Below are the code and all the weights of a small trained network. Each question names an input and a class and asks about switching units off, where a switched-off unit gives its printed mean instead of its output.

import numpy as np


def w(rows, s, z=0):
    codes = np.array(rows[::2]) - 128.0
    scale = np.full(codes.shape[1], s)
    scale[-1] = z or s
    return codes * scale


def f(y):
    return y / 2 * (1 + np.tanh(0.7978845608 * (y + 0.044715 * y**3)))


def log_softmax(a):
    a = a - a.max(-1, keepdims=True)
    return a - np.log(np.exp(a).sum(-1, keepdims=True))


def net(x, mask):
    res = np.array(x, float).reshape(1, 8) / 4 @ E
    y = f(res @ A[0][:, :-1].T + A[0][:, -1])
    res = res + np.where(mask, y, B[0][:, -1]) @ B[0][:, :-1]
    return log_softmax(res[-1] @ U[:, :-1].T + U[:, -1])


A, B = {}, {}
E = w([
[231,229,154],'x0',
[80,189,78],'x1',
[120,132,171],'x2',
[85,120,144],'x3',
[40,187,159],'x4',
[122,158,3],'x5',
[162,125,183],'x6',
[196,19,138],'x7',
],0.0035)
A[0] = w([
[128,127,128,145],'neuron 1',
[218,142,130,171],'neuron 2',
[128,130,128,87],'neuron 3',
[122,129,130,19],'neuron 4',
[119,129,130,20],'neuron 5',
[126,130,129,96],'neuron 6',
[118,128,130,48],'neuron 7',
[95,88,120,121],'neuron 8',
[118,149,116,140],'neuron 9',
[160,138,136,56],'neuron 10',
[126,114,122,167],'neuron 11',
[127,130,128,99],'neuron 12',
[125,132,128,100],'neuron 13',
[119,124,131,61],'neuron 14',
[130,128,126,176],'neuron 15',
[123,142,122,140],'neuron 16',
[131,128,125,169],'neuron 17',
[126,120,254,192],'neuron 18',
[131,125,125,184],'neuron 19',
[121,145,119,141],'neuron 20',
[123,130,130,3],'neuron 21',
[59,126,109,102],'neuron 22',
[130,126,126,171],'neuron 23',
[131,127,126,186],'neuron 24',
[116,96,116,163],'neuron 25',
[122,129,130,14],'neuron 26',
[129,128,127,150],'neuron 27',
[57,144,104,108],'neuron 28',
[126,132,128,105],'neuron 29',
[129,128,127,169],'neuron 30',
[128,130,128,108],'neuron 31',
[131,127,125,166],'neuron 32',
[125,130,130,28],'neuron 33',
[116,141,122,89],'neuron 34',
[129,128,127,153],'neuron 35',
[97,235,120,196],'neuron 36',
[129,133,126,160],'neuron 37',
[131,126,125,176],'neuron 38',
[110,157,110,129],'neuron 39',
[119,127,131,15],'neuron 40',
[131,124,124,183],'neuron 41',
[131,128,126,194],'neuron 42',
[129,126,128,170],'neuron 43',
[93,77,143,134],'neuron 44',
],0.018,0.0026)
B[0] = w([
[129,130,127,132],'neuron 1',
[222,101,154,194],'neuron 2',
[125,122,129,120],'neuron 3',
[117,108,124,109],'neuron 4',
[115,105,123,110],'neuron 5',
[124,123,129,121],'neuron 6',
[117,108,122,114],'neuron 7',
[130,109,60,152],'neuron 8',
[111,131,156,144],'neuron 9',
[139,96,131,124],'neuron 10',
[135,136,110,140],'neuron 11',
[125,123,129,122],'neuron 12',
[122,122,131,123],'neuron 13',
[118,114,118,116],'neuron 14',
[133,136,130,140],'neuron 15',
[119,131,146,137],'neuron 16',
[134,136,131,138],'neuron 17',
[86,248,109,209],'neuron 18',
[136,137,127,142],'neuron 19',
[116,131,151,140],'neuron 20',
[117,106,125,107],'neuron 21',
[118,48,114,171],'neuron 22',
[133,136,128,139],'neuron 23',
[135,137,129,143],'neuron 24',
[136,135,82,150],'neuron 25',
[117,107,123,109],'neuron 26',
[130,131,129,133],'neuron 27',
[98,54,150,183],'neuron 28',
[124,124,132,124],'neuron 29',
[131,134,129,138],'neuron 30',
[126,124,130,124],'neuron 31',
[135,137,130,138],'neuron 32',
[119,113,127,110],'neuron 33',
[112,116,141,127],'neuron 34',
[131,131,129,134],'neuron 35',
[2,146,133,255],'neuron 36',
[130,134,137,137],'neuron 37',
[136,137,128,140],'neuron 38',
[97,126,166,152],'neuron 39',
[115,104,121,109],'neuron 40',
[138,138,125,142],'neuron 41',
[135,137,130,145],'neuron 42',
[132,137,128,138],'neuron 43',
[92,112,57,162],'neuron 44',
],0.056,0.0057)
U = w([
[155,116,192,40],'0',
[183,2,109,164],'1',
[172,96,54,95],'2',
[71,73,173,121],'3',
[68,196,90,163],'4',
[230,178,147,166],'5',
[147,85,147,2],'6',
],0.0037,0.011)

Each question gives the input, the list of numbers given to net, and the class t.
The units are the neurons (one row each of A and B). Each row of codes is followed by its name. A weight is (code - 128) times the scale printed after its matrix; where a second scale follows, it is the last column's (A, B and U).
mask holds one flag per neuron, in row order. A switched-off neuron (its flag False) gives its mean, the last column of its row in B, instead of its output. The means were averaged over made-up inputs and are rounded, as every weight is.
A unit's drop is (log p(t) with every unit on - log p(t) with that unit switched off) / (log p(t) with every unit on - log p(t) with every unit switched off).
The circuit of an input: a set's keep is (log p(t) with only the set's units on - log p(t) with every unit switched off) / (log p(t) with every unit on - log p(t) with every unit switched off). Starting from the 12 units with the biggest drops (on a tie, the unit counted first), units are removed one at a time, each time the one whose removal leaves the highest keep (on an exact tie, the one counted first), for as long as the keep stays at least 0.8.
units of the circuit, in order: the units of the circuit, biggest drop first
k most important neurons: the k neurons with the biggest drops, biggest first
drop when u is switched off: that unit's drop, to one decimal
input [-8,-1,-1,-2,1,2,5,-5], class 1: units of the circuit, in order : [neuron 18; neuron 36]
input [-7,-6,0,-3,-8,5,4,4], class 2: most important neuron : [neuron 44]
input [-6,7,0,-7,-2,-4,-7,1], class 1: units of the circuit, in order : [neuron 18; neuron 36]
input [-4,4,-6,4,0,-3,-7,-2], class 1: units of the circuit, in order : [neuron 18; neuron 22]
input [-7,3,7,1,-5,6,-1,-1], class 1: units of the circuit, in order : [neuron 36; neuron 18]
input [-4,8,-4,-8,-6,5,-7,3], class 1: units of the circuit, in order : [neuron 36; neuron 18]
input [5,3,-1,-8,-3,-3,-2,-1], class 5: units of the circuit, in order : [neuron 2; neuron 28]
input [-5,5,-2,-7,-6,-8,-5,-8], class 1: 4 most important neurons : [neuron 18; neuron 36; neuron 22; neuron 28]
input [-7,-6,-1,-4,7,8,-2,5], class 1: units of the circuit, in order : [neuron 18; neuron 36]
input [-4,8,-7,-8,5,5,8,-2], class 3: 2 most important neurons : [neuron 28; neuron 18]
input [-2,-1,-3,0,2,4,8,-7], class 3: 2 most important neurons : [neuron 18; neuron 28]
input [-3,1,5,-1,-4,5,-3,5], class 2: 2 most important neurons : [neuron 36; neuron 18]
input [-1,-3,-2,8,-1,1,-7,5], class 1: 2 most important neurons : [neuron 18; neuron 36]
input [8,6,7,-3,1,4,5,6], class 5: units of the circuit, in order : [neuron 2]
input [-2,-7,0,-6,8,5,2,4], class 5: 3 most important neurons : [neuron 36; neuron 28; neuron 22]
input [-3,-7,7,7,-8,6,3,1], class 2: 3 most important neurons : [neuron 36; neuron 18; neuron 44]
input [5,-1,1,3,3,1,-3,-8], class 3: 2 most important neurons : [neuron 18; neuron 28]
input [-4,7,-8,4,0,-6,-6,2], class 1: drop when neuron 18 is switched off : 0.2
input [-7,7,0,-8,5,-6,0,-3], class 3: drop when neuron 28 is switched off : 0.5
input [-3,-8,-1,1,-6,1,2,4], class 5: drop when neuron 2 is switched off : 0.2
input [-6,6,2,3,4,-5,0,-7], class 3: units of the circuit, in order : [neuron 28]
